[[157 136 130 129 125 123 118 118 115 113 112]
 [120 131 131 121 121 121 122 124 123 125 124]
 [149 142 140 135 128 124 121 118 118 112 110]
 [109 119 120 119 121 123 126 129 133 137 137]
 [106 115 116 118 122 129 133 137 137 140 138]
 [126 127 125 129 132 132 129 129 125 126 124]]
->
[[106 115 116 118 122 129 133 137 137 140 138]
 [109 119 120 119 121 123 126 129 133 137 137]
 [126 127 125 129 132 132 129 129 125 126 124]
 [157 136 130 129 125 123 118 118 115 113 112]
 [120 131 131 121 121 121 122 124 123 125 124]
 [149 142 140 135 128 124 121 118 118 112 110]]

[[131 136 145 127 139 139 140 144]
 [119 124 115 127 133 114 118 135]
 [137 134 157 122 138 141 144 157]
 [140 125 144 127 132 133 148 143]
 [129 144 153 126 133 140 143 151]
 [123 126 100 126 129 116 113 116]
 [119 117 108 132 121 117 116 102]]
->
[[123 126 100 126 129 116 113 116]
 [119 117 108 132 121 117 116 102]
 [119 124 115 127 133 114 118 135]
 [140 125 144 127 132 133 148 143]
 [131 136 145 127 139 139 140 144]
 [129 144 153 126 133 140 143 151]
 [137 134 157 122 138 141 144 157]]

[[121 127 139]
 [112 106 114]
 [127 135 136]
 [140 141 135]
 [116 116 138]
 [111 105 117]]
->
[[112 106 114]
 [111 105 117]
 [140 141 135]
 [127 135 136]
 [116 116 138]
 [121 127 139]]

[[120 150 154 148 111 103 147 143]
 [128 138 146 141 123 111 135 134]
 [126 133 143 132 120 120 134 136]
 [132 138 141 140 126 112 134 138]
 [131 130 127 125 131 129 125 132]
 [126 141 148 135 119 113 136 140]
 [120 130 138 134 121 119 135 136]
 [132 120 109 121 134 141 121 123]
 [134 122 110 118 137 140 117 125]
 [130 113 104 114 143 148 114 110]]
->
[[130 113 104 114 143 148 114 110]
 [132 120 109 121 134 141 121 123]
 [134 122 110 118 137 140 117 125]
 [131 130 127 125 131 129 125 132]
 [120 130 138 134 121 119 135 136]
 [132 138 141 140 126 112 134 138]
 [126 133 143 132 120 120 134 136]
 [128 138 146 141 123 111 135 134]
 [126 141 148 135 119 113 136 140]
 [120 150 154 148 111 103 147 143]]

[[135 129 131 135 129 106 128 133 130 135 139 136 130 142 106 133]
 [128 123 138 133 128 147 127 104 124 126 127 120 132 121 113 130]
 [133 130 139 136 135 120 104 132 141 126 135 131 142 129 115 134]
 [120 123 123 123 121 125 155 143 128 117 131 125 131 115 129 127]
 [139 137 148 130 144 134 123 126 143 141 142 154 151 123 132 132]]
->
[[120 123 123 123 121 125 155 143 128 117 131 125 131 115 129 127]
 [135 129 131 135 129 106 128 133 130 135 139 136 130 142 106 133]
 [128 123 138 133 128 147 127 104 124 126 127 120 132 121 113 130]
 [133 130 139 136 135 120 104 132 141 126 135 131 142 129 115 134]
 [139 137 148 130 144 134 123 126 143 141 142 154 151 123 132 132]]

[[134 135 146 133 110 108 147 144 139 108 145]
 [151 112 102 138  99 133 145 112 103 122 127]
 [133 117 110 131 139 147 113 105 110 145 111]
 [133 129 142 132 115 113 144 137 133 112 141]
 [134 124 116 129 117 128 135 121 118 128 125]]
->
[[151 112 102 138  99 133 145 112 103 122 127]
 [133 117 110 131 139 147 113 105 110 145 111]
 [134 124 116 129 117 128 135 121 118 128 125]
 [133 129 142 132 115 113 144 137 133 112 141]
 [134 135 146 133 110 108 147 144 139 108 145]]
